Here is a tiny trained network, its code and every weight. The questions are about switching its units off for an input and a class, where a switched-off unit gives its printed mean instead of its output.

import numpy as np


def w(rows, s, z=0):
    codes = np.array(rows[::2]) - 128.0
    scale = np.full(codes.shape[1], s)
    scale[-1] = z or s
    return codes * scale


def f(y):
    return np.maximum(y, 0)


def log_softmax(a):
    a = a - a.max(-1, keepdims=True)
    return a - np.log(np.exp(a).sum(-1, keepdims=True))


def net(x, mask):
    res = np.array(x, float).reshape(1, 5) / 4 @ E
    y = f(res @ A[0][:, :-1].T + A[0][:, -1])
    res = res + np.where(mask, y, B[0][:, -1]) @ B[0][:, :-1]
    return log_softmax(res[-1] @ U[:, :-1].T + U[:, -1])


A, B = {}, {}
E = w([
[137,54,175,149],'x0',
[62,125,166,163],'x1',
[149,155,241,43],'x2',
[79,189,135,188],'x3',
[254,122,140,207],'x4',
],0.0078)
A[0] = w([
[51,82,96,207,103],'n1',
[65,153,190,82,163],'n2',
[183,111,116,119,64],'n3',
[26,115,88,207,207],'n4',
[120,122,51,129,211],'n5',
[189,104,72,135,62],'n6',
[46,115,181,142,192],'n7',
[48,164,171,101,156],'n8',
[95,187,147,44,243],'n9',
[218,113,117,172,196],'n10',
[91,185,114,60,211],'n11',
[50,173,179,123,183],'n12',
[166,254,152,178,109],'n13',
[210,153,139,43,183],'n14',
[222,138,163,93,254],'n15',
[202,75,166,109,234],'n16',
[182,205,115,208,196],'n17',
],0.0092,0.0023)
B[0] = w([
[95,174,202,163,221],'n1',
[67,116,145,51,228],'n2',
[203,104,83,158,170],'n3',
[67,225,200,190,253],'n4',
[75,149,83,191,198],'n5',
[149,129,94,192,185],'n6',
[45,187,209,108,223],'n7',
[107,176,158,36,223],'n8',
[63,107,99,81,241],'n9',
[224,109,101,173,240],'n10',
[4,117,64,45,218],'n11',
[92,212,187,36,225],'n12',
[253,201,162,98,201],'n13',
[95,66,36,169,237],'n14',
[165,24,88,195,253],'n15',
[141,21,95,191,248],'n16',
[228,168,144,161,224],'n17',
],0.0062,0.0061)
U = w([
[29,209,96,255,97],'0',
[94,146,15,4,254],'1',
[80,30,142,172,119],'2',
[247,202,145,111,36],'3',
[67,243,228,44,60],'4',
[220,82,58,145,197],'5',
],0.007,0.0028)

Each question gives the input, the list of numbers given to net, and the class t.
The units are the neurons (one row each of A and B). Each row of codes is followed by its name. A weight is (code - 128) times the scale printed after its matrix; where a second scale follows, it is the last column's (A, B and U).
mask holds one flag per neuron, in row order. A switched-off neuron (its flag False) gives its mean, the last column of its row in B, instead of its output. The means were averaged over made-up inputs and are rounded, as every weight is.
A unit's drop is (log p(t) with every unit on - log p(t) with that unit switched off) / (log p(t) with every unit on - log p(t) with every unit switched off).
The circuit of an input: a set's keep is (log p(t) with only the set's units on - log p(t) with every unit switched off) / (log p(t) with every unit on - log p(t) with every unit switched off). Starting from the 12 units with the biggest drops (on a tie, the unit counted first), units are removed one at a time, each time the one whose removal leaves the highest keep (on an exact tie, the one counted first), for as long as the keep stays at least 0.8.
units of the circuit, in order: the units of the circuit, biggest drop first
k most important neurons: the k neurons with the biggest drops, biggest first
drop when u is switched off: that unit's drop, to one decimal
input [-6,0,7,2,6], class 5: units of the circuit, in order => [n15, n14, n4]
input [4,5,8,-4,5], class 5: units of the circuit, in order => [n4, n15]
input [-8,-4,7,7,-2], class 1: units of the circuit, in order => [n11]
input [-8,-3,-3,3,4], class 3: units of the circuit, in order => [n13, n17]
input [8,3,-7,-6,-1], class 0: units of the circuit, in order => [n4, n1, n15]
input [-4,4,6,-3,3], class 1: units of the circuit, in order => [n4, n1, n14]
input [-4,-4,8,5,7], class 5: units of the circuit, in order => [n15, n14]
input [-8,0,-3,6,5], class 3: 2 most important neurons => [n13, n17]
input [4,-8,-7,-2,-7], class 0: 2 most important neurons => [n5, n4]
input [4,-6,8,3,-1], class 2: 2 most important neurons => [n15, n16]
input [4,5,1,8,-5], class 4: drop when n7 is switched off => 0.0
input [7,-5,-6,-4,-7], class 0: drop when n5 is switched off => 0.2
input [-5,1,-2,2,4], class 3: drop when n13 is switched off => 0.2
input [-5,-5,-7,-3,-1], class 0: drop when n15 is switched off => 0.1
input [-2,1,0,4,6], class 3: most important neuron => [n13]
